Each row is followed by its class.
[  2   9  -2  -3  -7  20   2   5  -4  -4 -22  -7  -9 -21   9  -9  -3 -14
 -22   5  29   8   4   3  13  -4 -13   2  -2  16   7 -17] : gokiv
[ -4   9   5  -6  -5   5   1   9 -23  -6 -16  -5 -11 -17  17   0   6 -20
  -2 -10  36  -2  -2  -7  19  -2 -14   1   6  10   0 -15] : serob
[  6   8  -1 -13  -4  10  -1  12 -18  -8 -25  -9  -8 -14   3 -25 -14 -15
 -21  21  19  14   7   2   4  19   8   6   6  10   6  13] : gefo
[ -7  -5   5 -11  -3   2  -6  16 -19   0 -13  -3 -18 -10   5  -1 -13  -2
 -33   7   1   7  -2  -9  22 -17  -1   0   3   8   5 -11] : dis
[  1  43  16   0  35 -35  16 -45  20  18 -16 -62  89  13 -29  26  -4  -2
 -14  57   6 -29  63   0  30  55  48 -21  28  -2 -28  55] : gefo
[ 28  15  35   4  28 -39   5   3  -6  42  -7 -39  66  -3 -26  61 -41  77
 -59  16 -35  29 -16 -29  52 -62  28 -10  -6 -35 -33 -62] : dis
[ 19   5  -3  10   5  28  14  -3 -11 -20  -1   7  10  -7  21 -14 -14 -34
   1   5  21  14  16   2   2  16  17  -7   7  11   4  -4] : lav
[-38  11  -8 -12  22  23   4  25 -19   0   5  19  -9  -8  12  20  43  -8
  33  -6  19 -13 -46  12 -30 -46 -17  -6  12  -1 -36 -50] : det
[-38 -21  37  24   9 -20  44 -67 -54  -1  -1 -41  27 -29 -65  62  -6  -1
 -58  -2   8  37  29 -35  68 -69  26 -10 -22  21  19 -16] : vum
[-10   6 -19  -4  -7   4  11   6 -33  -4 -24 -12 -12  -7   8  -8   3 -15
  -1 -16  22   7   9  -4  25  19  15   1   0   6  15 -11] : kura
[-28  -6 -12 -16  19 -12   8  13 -34  29  14 -23   2  -2  -1 -10   0 -38
 -23 -17   7   2   3 -33  -8   0  15  10 -14 -28  14  12] : dis
[ 27   3  14  -7  37  -8   4  20  51 -11  10  79  31 -17  -7  24  18 -22
 -10  45  -1  49 -10  25 -49 -37  -4  34 -24 -23 -22 -27] : gokiv
[-65 -16 -20 -33 -26  53   2  23  -4  32 -22 -10  56  19 -43 -22   2   2
  12  27 -11 -24  -9  20  23 -24 -95  16  -5 -24 -12 -12] : vum
[ -30   49   -6  -35   18  -53   74  -11  -31    2   -2  -34   61  -52
   16    4  -47  -23 -105   84   28   35   65  -18   44    4   17   19
  -16  -42  -32   46] : gefo
[  0  -2   2   0  21  10  -8  14   4  -5  11  32  -2 -32  -2  -4  13 -24
   9 -23   4  28 -24  -5 -61  -4  11  16 -24 -21   7   4] : Mumig
[-40  -6  31  20  16  39 -14   9  12   5  -2  20  41 -25  -7  37  48 -26
   0   2 -22  15 -44  12 -84 -24 -46  18  -6  -8 -16 -17] : det
[ -2   5  12 -42  63 -13 -30  15  34   9   9   2  11 -17 -50 -11 -38 -12
  11  26 -38  47   6   4 -17 -36  27  21  17 -10 -16 -11] : dis
[  8  15   1  20   8 -16  12   8  -1  21   2  15   8   3  -7  21  28 -16
  30 -52 -23  15 -15   3 -20  30  -1   8 -16  -6  23 -15] : kura
[-66  -5  23 -19  10  12  10   1 -33   4 -29 -22   1  -6  18  13  23 -18
  -3   9  33  22 -31   2 -44  -8 -44   7  -5 -28  -5 -60] : det
[  7  -2   7  -1   2  18  -7  -1  12  -2 -12  -3 -10  -4  -6 -20   4 -33
  12  -4  14  -7  11  -7   8  -1   3   5  -3  28  12   3] : tabot
[-15   8   0  -4  -3   9  22  10  -7 -12 -16   1  13 -13  12   0   5 -24
 -32   6  25  15   5  -3   6 -18  16  -4 -10   5  -2 -14] : tezi
[-31  39  42 -19   7  17  29   7 -14   7 -57  -2  -5 -13  23 -20  -1  16
  21 -21 -42   2 -28  21 -47 -30 -25   0  23  22   8 -38] : Mumig
[ 38   2   8  16  10  38   0  18  -9 -25 -17  16  39  -8  10  16  22  48
  -2  14 -22  44 -21  33 -49   3  19  19  36  10 -13  -7] : det
[  4  -8  23  33  11 -26  16 -15  16   7   9  20  17  -9 -20  45  -3  32
  15 -22 -31 -10  15  -9 -36  -7  17   0  -2  28   6  25] : Mumig
[ 20   2  19  10  -3 -19  -7 -20   5  -4  -6   0   4   4  35  21  18  20
 -23  13   2 -16  -3  -1  -9  -5 -18  -3   1   9  -6  13] : serob
[ 11  34  -2 -24  42  -5  40 -58 -65 -22  35 -30 -24 -66  17 -39 -15 -32
 -74  33 -10  75  43  34 -41 -14  15   9  50 -13 -14 100] : fiv
[-15   7  39  23 -14 -37 -15 -33  54  24   1  -8  14 -10  -5  17  24   7
  -8 -12 -28 -41 -20   5   1  -4 -47   0 -34  11 -14   9] : gokiv
[ 22 -14   3   1   8  -7  -6  14  -3   0  -2   0  16  -5  -7   1  -3   3
 -21   2  14  19   7 -10  23  20  25  13  -8  -2  10   1] : dis
[-57  -5  23  -9  20 -30  -4  -7  41 -14   7  -8  11 -19 -32 -24  10  -6
  -3   3  -8  26   2   0 -20  -4 -17  16 -28 -14 -11   9] : det
[ -3  -6  -6  -1  35 -19 -26  17  45  21  14   2  -7 -20 -28 -25 -23 -22
 -13   3 -27  27  18 -16  10  -8  19  19 -15  24  -2   4] : Mumig
[ 45  35  -4 -24   5  32   0  71 -82  42  11  35 -27  73  32  33 -79  18
  46 -11 -45 -30  -4  24 -84 -34 -24 -42 114 -51 -50 -39] : lav
[  9   0  -7   0  -2  15  -8   5  -5  -6 -12 -12  10   2  -2  -9  -7   0
 -21   3  15  12  15  -5  36   8 -19  -3  -5  11  25 -11] : vum
[ 37  26  38   4  23   0  27 -15  -4  29 -31  -5  39  -2   4   7  13 -10
 -16  11  -1  13 -25  11 -40 -12  20   6 -12  -6 -33 -18] : gefo
[ 40  50  21 -43  36  31 -17  53  64 -61 -29  76  15  -7 -21   8  37  26
  15  83 -31  21 -53  63  42 -99  10 -25  31  17 -23 -82] : lav
[-29   1  15  45 -57 -72 -20  16  70  20  -4 -12 -18  20 -15  12  -4  12
 -31 -46 -18 -67  25 -57 -21  62  26 -50 -54  -9  -5  66] : dis
[ -3  13  11 -11  -4 -14  -2  14 -11 -10 -15 -10  -4 -11  -8 -13   4 -24
  -6   9  17  11  10   2   0  -8  29  -2  10 -17   0   0] : Dozir
[ 13  12  -2   9   5  12  -3  -2   3   9 -10 -13  11 -15   8   6   7  -5
 -19   1  18  -6   1  -2  14  -6   0  -1  -2  18  -2 -13] : gokiv
[  2  17  -5 -16  15  -2  10   8   1  -4  10   6 -39 -18  26   7   0 -32
   6   8  17 -29   6   2 -42  -1   0 -15  14  31 -11  25] : lav
[  5   3  -5  -3   6   5  17  -1   2 -15 -16   8 -11 -14   8 -18  -3  -9
 -22   9  28  14  16  -3  14  -6  16  -4 -12  15   7  -3] : Mumig
[  7   8 -18   5   5  27  -8  10 -11  -5 -17   7 -12  -5  19 -14 -15 -19
  -4  -9  16   0  22   1 -12  10  -1  -5  11  13  -5   4] : kura
[ 12  14  -5  -5   5  30   9  22 -13 -11  -7   4   9 -10  24 -19  -7 -15
 -15  -5  11   3  13  14  -5  -3  -4   4  25  24  -2   8] : tezi
[-36  40   4  12 -31   9  40 -40  20 -21 -53 -30 -13   0  16  20  12  -8
  10   5  32   4 -18  11  67 -19  -8 -53 -15  33  -4 -95] : det
[  2  30  44  13  11   6 -10   5  23  33 -10 -14  16  -8   4  24  -6 -11
 -14  -1 -10  -9   6  -1 -29   3 -49 -16  10  -3 -28 -10] : tabot
[-54  33 -22 -24  -4 -73  -2 -31   9 -46  -5 -55  -9 -57   1 -48 -76 -36
  35  25 -23  38  91 -11  89  68  98  28  45  44  22  44] : Dozir
[-36  88 -20 -43   7  -4  41  33 -65  47 -30 -81  15  12  84 -46  17 -21
  80 -81  60 -87  -9   8  25  88 -17 -21  51  -2 -18 -32] : tezi
[ -4   2   6  -3 -17   6   0  10   0  -3 -11  34 -15 -15  -6  -3 -17  -4
   5  -7 -41  30  -5  31 -34   4 -35  21   7  -2  -6  12] : kura
[ -7  12  -3   2  -5  -1  -4  16   1  -9  -2  -8   4 -23   2  -2  -7 -21
  -5   6  12  10  26  -4  -3   6   0   1  10   0  17  11] : Dozir
[ -6   5  15   9 -23 -26  19 -21  -7   4  -5   9 -20 -15  43  22  33  11
  39 -41 -17   6 -35   9 -57  31 -30  20 -11  16  21   4] : serob
[ 18   3  -4   3  12   2  10  -2   0  20 -13  -2  26 -13   7   0  -4 -18
  -2  17  23  11  -1   1  -8  -3  -4   7  -3  -6 -15 -17] : fiv
[  1   3   0  -9  -2  15   7   3 -15  15 -20 -19   4  -7  -5  -5   7 -10
   0 -14  33   7  -8   1  19   7 -18   1 -13   8  -1 -30] : vum
[-23  46  20 -55  59 -43  32  19  -7  46 -12 -32 -43  -4  24 -92 -24   8
   1 -17 -30   9  19  11 -21 -42 -11  18  33  28 -64  -4] : serob
[-25  22 -19 -57  13  13  13   2  -8  39  -9 -30   0 -17 -29  31  34 -29
  29  -2  30 -38 -47   7 -44 -33 -27  -3 -17 -16 -10  -6] : vum
[ 79 -11   2  20  33  10 -40  -4 -17  -3  32  12  27 -15   7  22  -7  11
  27   2 -25   7 -16  10 -33  15  91  20  47  20 -45  29] : lav
[  19   35  -47  -14  -24   63   13  111   -4  -10   26   93  -82   -4
   58  -32  -26  -49   13  -54   42  -37   -7  -16  -62  -49 -107  -29
  -17  -18   27  -16] : tabot
[ 15 -13 -27  51 -24   5   9 -49 -31 -21  20  13 -17   3  67  23  18  52
 -31  15  -2 -55  17  -1  69 -25  18 -26  19  72 -18  25] : Mumig
[ 18 -16 -43 -35   5 -72  -4  64  20  87  30  -1 -61  55  -8  14 -58  49
 -49  42 -88   4  30  -9 -48  -8   3   9  30   3 -40  35] : dis
[-20   4  -7 -40  31  27  16  40 -54  19 -12   8  -2 -42  34   5 -15 -22
  12  -4  35  44 -34  -3 -27 -19 -13  36   4 -17 -15 -71] : dis
[  0   1   7  -9   1   8  -9   3 -25 -10 -23 -19   4 -23  29   7   5   5
 -12   8  40   6  -5  -8   9   5 -11   9  10   8  -1 -14] : serob
[ 70  35 -43 -29  77   6 -10  66  -1  13   8   0  -4  17  -1 -34 -91  -6
  -1  25 -22   5  69 -26  43 -36  29   8  60  61  37 -10] : gefo
[ 35  21   5   6  31  16  18   3 -22  47 -22 -13  20  16   8  22  31 -12
  -9 -18  22 -36 -17   3   6 -35  -6 -12  -2  12 -26 -38] : kura
[  -1  -24   -4   11   23 -108   33    8    3   69   31  -15   23   39
    8   65   -7   74   40  -44   33  -10   -6  -54   22   36   14    5
  -58  -37   -9  -73] : dis
[ -2  -3   1  13 -15  14  -4 -20   2  -6 -10   5 -13 -22  19   4  -1 -14
 -14   2  19  12  -8   5  14 -10 -16   3 -13  17  -1 -27] : gokiv
[-31  32 -12 -36  46 -38   8  13  -1 -14  21 -15 -39  -1   8 -23  -1 -34
   9 -10  30   5  11 -11   4 -14   1 -15   0 -18   9 -17] : det
[ 10  26  28 -14  -9  12  32 -17 -10 -13 -35   1  15 -18  15  -9  36 -13
  18 -23   1  -5 -37  25 -15   5   7   8  -8   7  16   1] : dis
[  8  19  31  24 -15   6   6  15  13  -2 -12  33  -6 -19  19  38  33  -3
   7  -6 -29  -3 -22  22 -45 -31 -33  -3  11  29  10 -18] : Dozir
[ 14  24   7  15  16   4   7 -12  15  23 -17 -17  28  15  -1  -5  12  19
 -28  -3 -14   4   4   9  13 -11 -16 -20 -11  -8 -18 -17] : kura
[-46  38 -25 -39  36   5   5  -1 -36  40  22 -19 -39 -23  17 -19 -34 -67
  41 -20   5 -21  -8 -11 -51 -20 -15  -6  18 -10 -28  -1] : gefo
[ 30 -17   1  27  44   6  39  23  72  10 -26  53  91  14 -46   1  -6  14
  26  22  -3 -28  50 -21 -15 -52 113  19 -18  62 -63   9] : dis
[-40   1  34 -15  30 -44  21  19  20  24   5  29   0  -1 -24  -3  41  -9
  14 -11 -22  17 -17   9 -20  -9  -3  17 -21  -9 -23 -17] : dis
[ -4  11  -6  -7   2  -2   0   5  -4   4  -6 -12 -15 -12   4 -27 -27 -10
 -21  -2  10   0  22  -6  23   5   0  -7   2   5  -4   9] : Mumig
[  5 -11  38  36   8 -21   1  -3 -33   1   5  24  51  33  26  37 -37  10
  -8  -9  11 -30  36 -19 -16 -13  38 -12  29 -20 -54  -4] : tezi
[ 36  25  10  14  -6 -21   9  -1  -4   9 -24 -29  16   1   2  19  22  52
 -24 -25 -45 -12   1   5 -21  31  13  -3   9  19  31  46] : kura
[-37  -7 -10  -6  21 -17  21   1 -36   2  -1  18   7 -26  42   0  -9 -21
  36  -1  56  26  -1 -16 -24  10   6  19 -10 -26 -20 -51] : fiv
[ 16 -11   3  39 -17  19   7  14   1  -6 -22  35   7  12 -11  22  22  33
  15 -34   0   5  -5   3 -24   7   9 -11 -11  11   0 -16] : kura
[ 46  25  15  25  -5 -19  -4  -9   4   6   7  -6  25  -4  30 -21  24  -9
 -16 -11 -30   3 -12  12  20  -5  21  10  -1  -2  -1   8] : Dozir
[ -9  13   4   2  -5  17  13   6  -2 -12  -9   6   0 -26   3  -6   7 -45
   7   2  26  13  19  11 -21  -3 -10   3   6   3   8   4] : Dozir
[ 26  27 -12 -52  -6  -1 -50  19 -52 -83 -31  -9 -29  -4  42 -75   8   3
  -2  22  35 -13  25  43  45  89  34   7  70 -19  27  73] : kura
[ 36  -3  10   2 -11 -35   0  12   4  40   7   3 -19   0  -7  35  15  13
  32 -42 -14 -13 -38  -1 -36   2 -13  17  -8  12  -6   1] : serob
